Here is a tiny trained network, its code and every weight. The questions are about switching its units off for an input and a class, where a switched-off unit gives its printed mean instead of its output.

import numpy as np


def w(rows, s, z=0):
    codes = np.array(rows[::2]) - 128.0
    scale = np.full(codes.shape[1], s)
    scale[-1] = z or s
    return codes * scale


def norm(h):
    return h / np.sqrt((h * h).mean(-1, keepdims=True) + 1e-5)


def f(y):
    return np.maximum(y, 0)


def log_softmax(a):
    a = a - a.max(-1, keepdims=True)
    return a - np.log(np.exp(a).sum(-1, keepdims=True))


def net(x, mask):
    res = np.array(x, float).reshape(1, 4) / 4 @ E
    u = 0
    for l in range(3):
        y = f(norm(res) @ A[l][:, :-1].T + A[l][:, -1])
        res = res + np.where(mask[u : u + 9], y, B[l][:, -1]) @ B[l][:, :-1]
        u += 9
    return log_softmax(norm(res)[-1] @ U[:, :-1].T + U[:, -1])


A, B = {}, {}
E = w([
[166,175,24],'x0',
[157,196,108],'x1',
[217,212,221],'x2',
[3,135,15],'x3',
],0.0057)
A[0] = w([
[125,109,185,125],'0.n0',
[133,255,92,175],'0.n1',
[109,78,148,217],'0.n2',
[184,70,144,193],'0.n3',
[87,51,111,156],'0.n4',
[62,41,95,206],'0.n5',
[103,142,169,4],'0.n6',
[133,13,160,96],'0.n7',
[113,40,124,175],'0.n8',
],0.011,0.0032)
B[0] = w([
[199,138,90,167],'0.n0',
[195,123,151,199],'0.n1',
[140,137,143,193],'0.n2',
[126,66,124,189],'0.n3',
[48,189,170,212],'0.n4',
[132,162,166,255],'0.n5',
[138,105,112,133],'0.n6',
[52,151,99,191],'0.n7',
[125,175,254,203],'0.n8',
],0.0083,0.0073)
A[1] = w([
[61,81,55,22],'1.n0',
[224,156,255,255],'1.n1',
[211,69,33,132],'1.n2',
[200,210,149,113],'1.n3',
[152,142,187,165],'1.n4',
[72,116,146,136],'1.n5',
[231,138,51,84],'1.n6',
[136,134,212,176],'1.n7',
[92,129,149,130],'1.n8',
],0.0092,0.0021)
B[1] = w([
[152,138,105,139],'1.n0',
[163,48,99,255],'1.n1',
[27,83,87,159],'1.n2',
[118,134,6,181],'1.n3',
[156,25,92,179],'1.n4',
[219,144,204,166],'1.n5',
[15,182,156,174],'1.n6',
[132,28,254,194],'1.n7',
[35,83,211,158],'1.n8',
],0.0045,0.0094)
A[2] = w([
[82,151,135,128],'2.n0',
[166,227,119,254],'2.n1',
[81,145,123,91],'2.n2',
[149,75,75,23],'2.n3',
[145,149,99,186],'2.n4',
[131,85,152,24],'2.n5',
[150,255,153,190],'2.n6',
[167,81,66,211],'2.n7',
[74,154,143,131],'2.n8',
],0.01,0.0018)
B[2] = w([
[171,175,150,222],'2.n0',
[208,8,91,200],'2.n1',
[4,212,88,200],'2.n2',
[58,219,108,187],'2.n3',
[195,17,99,171],'2.n4',
[138,120,99,185],'2.n5',
[220,119,115,219],'2.n6',
[81,34,155,253],'2.n7',
[71,215,153,246],'2.n8',
],0.0038,0.0034)
U = w([
[104,204,141,204],'0',
[138,155,4,121],'1',
[111,102,153,77],'2',
[132,181,80,2],'3',
[209,78,111,194],'4',
],0.014,0.0057)

Each question gives the input, the list of numbers given to net, and the class t.
The units are the neurons (one row each of A and B). Each row of codes is followed by its name. A weight is (code - 128) times the scale printed after its matrix; where a second scale follows, it is the last column's (A, B and U).
mask holds one flag per neuron, layer by layer. A switched-off neuron (its flag False) gives its mean, the last column of its row in B, instead of its output. The means were averaged over made-up inputs and are rounded, as every weight is.
A unit's drop is (log p(t) with every unit on - log p(t) with that unit switched off) / (log p(t) with every unit on - log p(t) with every unit switched off).
k most important neurons: the k neurons with the biggest drops, biggest first
top k neurons in layer l: the k neurons of layer l with the biggest drops, biggest first
drop of u: that unit's drop, to one decimal
input [8,0,2,-3], class 1: 3 most important neurons	0.n8; 1.n3; 0.n5
input [6,3,2,1], class 1: 4 most important neurons	0.n8; 1.n3; 0.n5; 1.n2
input [7,2,3,-1], class 1: top 4 neurons in layer 0	0.n8; 0.n5; 0.n4; 0.n2
input [8,-1,5,4], class 1: top neuron in layer 0	0.n8
input [-6,8,2,5], class 4: 2 most important neurons	0.n1; 0.n7
input [-3,1,2,3], class 4: top 2 neurons in layer 0	0.n7; 0.n4
input [2,8,5,6], class 4: 2 most important neurons	0.n1; 2.n1
input [3,6,0,0], class 1: 3 most important neurons	0.n8; 1.n3; 0.n5
input [5,-3,4,6], class 1: top 2 neurons in layer 0	0.n8; 0.n3
input [-8,5,1,1], class 4: drop of 0.n0	0.1
input [6,2,-1,-7], class 1: drop of 1.n7	0.2
input [-4,-7,-2,1], class 0: drop of 0.n7	0.2
